Here is a tiny trained network, its code and every weight. The questions are about switching its units off for an input and a class, where a switched-off unit gives its printed mean instead of its output.

import numpy as np


def w(rows, s, z=0):
    codes = np.array(rows[::2]) - 128.0
    scale = np.full(codes.shape[1], s)
    scale[-1] = z or s
    return codes * scale


def f(y):
    return y / 2 * (1 + np.tanh(0.7978845608 * (y + 0.044715 * y**3)))


def log_softmax(a):
    a = a - a.max(-1, keepdims=True)
    return a - np.log(np.exp(a).sum(-1, keepdims=True))


def net(x, mask):
    res = np.array(x, float).reshape(1, 2) / 4 @ E
    y = f(res @ A[0][:, :-1].T + A[0][:, -1])
    res = res + np.where(mask, y, B[0][:, -1]) @ B[0][:, :-1]
    return log_softmax(res[-1] @ U[:, :-1].T + U[:, -1])


A, B = {}, {}
E = w([
[254,129,241,77,67],'x0',
[137,64,15,86,105],'x1',
],0.013)
A[0] = w([
[204,96,4,64,81,90],'n1',
[24,164,68,188,104,148],'n2',
[94,209,215,175,156,96],'n3',
[98,174,184,172,123,111],'n4',
[245,169,119,74,131,72],'n5',
[73,175,76,118,146,80],'n6',
[86,125,104,173,166,78],'n7',
[195,136,133,141,84,247],'n8',
[179,93,166,100,91,83],'n9',
],0.011,0.014)
B[0] = w([
[152,112,76,107,55,205],'n1',
[85,166,153,86,173,251],'n2',
[147,92,25,53,64,206],'n3',
[159,109,96,81,60,176],'n4',
[182,123,159,75,177,181],'n5',
[172,165,147,71,135,175],'n6',
[247,178,176,69,144,172],'n7',
[26,147,163,136,156,237],'n8',
[179,206,124,40,181,175],'n9',
],0.015,0.016)
U = w([
[145,185,195,93,208,61],'0',
[140,112,80,102,80,135],'1',
[1,140,180,150,176,244],'2',
[137,108,140,159,158,87],'3',
],0.018,0.011)

Each question gives the input, the list of numbers given to net, and the class t.
The units are the neurons (one row each of A and B). Each row of codes is followed by its name. A weight is (code - 128) times the scale printed after its matrix; where a second scale follows, it is the last column's (A, B and U).
mask holds one flag per neuron, in row order. A switched-off neuron (its flag False) gives its mean, the last column of its row in B, instead of its output. The means were averaged over made-up inputs and are rounded, as every weight is.
A unit's drop is (log p(t) with every unit on - log p(t) with that unit switched off) / (log p(t) with every unit on - log p(t) with every unit switched off).
The circuit of an input: a set's keep is (log p(t) with only the set's units on - log p(t) with every unit switched off) / (log p(t) with every unit on - log p(t) with every unit switched off). Starting from all 9 units, units are removed one at a time, each time the one whose removal leaves the highest keep (on an exact tie, the one counted first), for as long as the keep stays at least 0.8.
circuit, biggest first: the units of the circuit, biggest drop first
unit that matters most: the unit with the biggest drop
top k neurons: the k neurons with the biggest drops, biggest first
drop when u is switched off: that unit's drop, to one decimal
input [5,-8], class 1: circuit, biggest first : [n3]
input [-3,-4], class 1: circuit, biggest first : [n8 n3]
input [-3,3], class 2: circuit, biggest first : [n3 n9]
input [-7,6], class 0: circuit, biggest first : [n2 n7]
input [-7,-8], class 1: top 3 neurons : [n3 n4 n8]
input [-6,6], class 0: top 3 neurons : [n2 n3 n7]
input [-4,4], class 0: top 3 neurons : [n3 n2 n8]
input [6,6], class 0: top 2 neurons : [n3 n9]
input [-3,-1], class 2: top 2 neurons : [n9 n5]
input [-5,3], class 0: drop when n8 is switched off : 0.1
input [3,-3], class 2: drop when n8 is switched off : 0.3
input [-4,-6], class 1: drop when n3 is switched off : 0.5
input [-4,-8], class 1: drop when n3 is switched off : 0.3
input [-8,-6], class 0: unit that matters most : n2
